Below is a small trained network, with its code and all its weights. Each question gives an input and a class and asks what happens when units are switched off, that is, made to give their printed mean instead of their output.

import numpy as np


def w(rows, s, z=0):
    codes = np.array(rows[::2]) - 128.0
    scale = np.full(codes.shape[1], s)
    scale[-1] = z or s
    return codes * scale


def norm(h):
    return h / np.sqrt((h * h).mean(-1, keepdims=True) + 1e-5)


def f(y):
    return np.maximum(y, 0)


def log_softmax(a):
    a = a - a.max(-1, keepdims=True)
    return a - np.log(np.exp(a).sum(-1, keepdims=True))


def net(x, mask):
    res = np.array(x, float).reshape(1, 5) / 4 @ E
    u = 0
    for l in range(3):
        y = f(norm(res) @ A[l][:, :-1].T + A[l][:, -1])
        res = res + np.where(mask[u : u + 8], y, B[l][:, -1]) @ B[l][:, :-1]
        u += 8
    return log_softmax(norm(res)[-1] @ U[:, :-1].T + U[:, -1])


A, B = {}, {}
E = w([
[225,239,71,119,165,160,183,255,108],'x0',
[101,119,150,195,37,82,141,190,179],'x1',
[130,159,124,201,108,176,239,67,176],'x2',
[145,201,140,22,163,125,201,221,206],'x3',
[142,140,98,137,175,143,155,92,63],'x4',
],0.0077)
A[0] = w([
[106,154,124,143,129,173,168,115,170,2],'L0N1',
[219,183,117,125,174,120,161,163,77,79],'L0N2',
[130,109,143,105,114,124,83,196,122,44],'L0N3',
[145,145,132,187,103,137,162,119,151,58],'L0N4',
[206,189,115,59,188,138,136,145,98,101],'L0N5',
[163,171,137,146,139,145,197,82,157,102],'L0N6',
[92,109,110,245,98,110,153,67,105,127],'L0N7',
[234,191,101,93,182,160,139,203,84,63],'L0N8',
],0.011,0.0019)
B[0] = w([
[197,140,143,175,137,55,143,111,180,162],'L0N1',
[105,156,99,115,106,240,74,204,183,216],'L0N2',
[110,123,141,85,84,118,122,142,229,171],'L0N3',
[77,86,71,44,150,158,150,41,122,168],'L0N4',
[102,111,125,97,192,130,175,73,9,222],'L0N5',
[157,155,91,126,107,164,127,55,190,186],'L0N6',
[95,113,178,227,113,193,145,140,101,225],'L0N7',
[162,201,123,212,134,107,149,225,42,249],'L0N8',
],0.011)
A[1] = w([
[73,38,192,182,63,85,102,125,78,83],'L1N1',
[161,135,158,124,161,81,45,130,176,52],'L1N2',
[191,108,118,106,101,183,152,125,54,96],'L1N3',
[101,76,129,25,93,51,72,189,150,38],'L1N4',
[185,119,98,121,67,54,155,79,186,118],'L1N5',
[150,73,128,199,128,99,80,133,123,95],'L1N6',
[204,208,110,70,179,101,68,246,66,8],'L1N7',
[136,129,142,114,127,125,164,77,97,103],'L1N8',
],0.012,0.0018)
B[1] = w([
[120,117,214,146,58,144,225,65,63,219],'L1N1',
[95,155,105,153,125,174,99,161,169,148],'L1N2',
[134,78,130,107,164,110,67,214,167,182],'L1N3',
[44,161,63,74,69,159,60,190,164,176],'L1N4',
[165,162,155,60,158,147,74,64,141,156],'L1N5',
[112,140,183,136,110,123,225,136,149,167],'L1N6',
[239,243,114,48,130,148,254,136,69,249],'L1N7',
[78,126,152,106,156,88,104,164,158,151],'L1N8',
],0.013)
A[2] = w([
[193,110,123,47,153,166,124,93,120,171],'L2N1',
[106,148,78,220,117,164,72,196,161,3],'L2N2',
[122,70,131,183,66,46,142,80,108,155],'L2N3',
[126,120,90,128,54,97,45,172,104,163],'L2N4',
[197,134,99,163,145,111,131,75,233,154],'L2N5',
[86,78,101,99,248,82,118,139,82,89],'L2N6',
[230,136,100,109,110,66,141,170,84,22],'L2N7',
[150,151,178,160,80,96,181,163,142,185],'L2N8',
],0.014,0.0015)
B[2] = w([
[147,111,118,161,110,83,128,132,147,222],'L2N1',
[120,75,119,166,78,157,58,172,99,168],'L2N2',
[208,99,210,122,99,95,190,116,164,221],'L2N3',
[85,132,116,63,122,132,183,106,170,166],'L2N4',
[134,131,149,130,198,69,46,141,153,176],'L2N5',
[72,101,79,181,77,4,146,143,72,156],'L2N6',
[180,158,96,100,169,143,215,102,121,254],'L2N7',
[149,69,129,95,193,163,90,76,64,245],'L2N8',
],0.015,0.0087)
U = w([
[146,112,105,227,113,217,64,176,113,30],'0',
[133,65,250,175,74,158,192,48,103,205],'1',
[225,219,66,96,165,140,202,180,74,241],'2',
[182,158,159,147,204,76,64,63,231,56],'3',
[57,160,114,45,47,158,113,155,177,138],'4',
[98,108,95,151,120,9,156,128,71,5],'5',
],0.012,0.003)

Each question gives the input, the list of numbers given to net, and the class t.
The units are the neurons (one row each of A and B). Each row of codes is followed by its name. A weight is (code - 128) times the scale printed after its matrix; where a second scale follows, it is the last column's (A, B and U).
mask holds one flag per neuron, layer by layer. A switched-off neuron (its flag False) gives its mean, the last column of its row in B, instead of its output. The means were averaged over made-up inputs and are rounded, as every weight is.
A unit's drop is (log p(t) with every unit on - log p(t) with that unit switched off) / (log p(t) with every unit on - log p(t) with every unit switched off).
The circuit of an input: a set's keep is (log p(t) with only the set's units on - log p(t) with every unit switched off) / (log p(t) with every unit on - log p(t) with every unit switched off). Starting from the 12 units with the biggest drops (on a tie, the unit counted first), units are removed one at a time, each time the one whose removal leaves the highest keep (on an exact tie, the one counted first), for as long as the keep stays at least 0.8.
units of the circuit, in order: the units of the circuit, biggest drop first
unit that matters most: the unit with the biggest drop
k most important neurons: the k neurons with the biggest drops, biggest first
top k neurons in layer l: the k neurons of layer l with the biggest drops, biggest first
drop of u: that unit's drop, to one decimal
input [1,1,5,7,-5], class 3: unit that matters most -> L0N6
input [-6,-5,-8,8,-4], class 4: units of the circuit, in order -> L0N8, L1N4
input [3,3,6,1,2], class 3: units of the circuit, in order -> L0N6, L0N1, L2N5, L1N7
input [-5,4,1,5,-7], class 4: 2 most important neurons -> L0N7, L1N4
input [0,0,3,-1,8], class 0: 2 most important neurons -> L1N7, L1N1
input [5,0,8,0,4], class 0: top 2 neurons in layer 0 -> L0N6, L0N4
input [2,6,-3,6,-8], class 4: 4 most important neurons -> L1N4, L0N3, L0N8, L0N5
input [-6,-5,-8,-3,6], class 1: top 2 neurons in layer 0 -> L0N2, L0N5
input [1,4,3,7,-6], class 3: 2 most important neurons -> L0N8, L1N7
input [-1,-5,1,-2,2], class 5: 3 most important neurons -> L2N6, L1N7, L0N2
input [-8,-3,-6,3,3], class 4: 3 most important neurons -> L0N7, L1N4, L0N8
input [-4,-2,-8,2,5], class 4: 2 most important neurons -> L0N8, L1N4
input [-7,-2,6,3,0], class 3: top 2 neurons in layer 1 -> L1N1, L1N5
input [0,8,-4,-4,-7], class 1: unit that matters most -> L1N1
input [6,8,5,1,-7], class 3: drop of L1N7 -> 0.3
input [1,0,3,0,3], class 0: drop of L1N7 -> 0.6
input [2,5,4,-5,2], class 1: drop of L0N7 -> 0.3
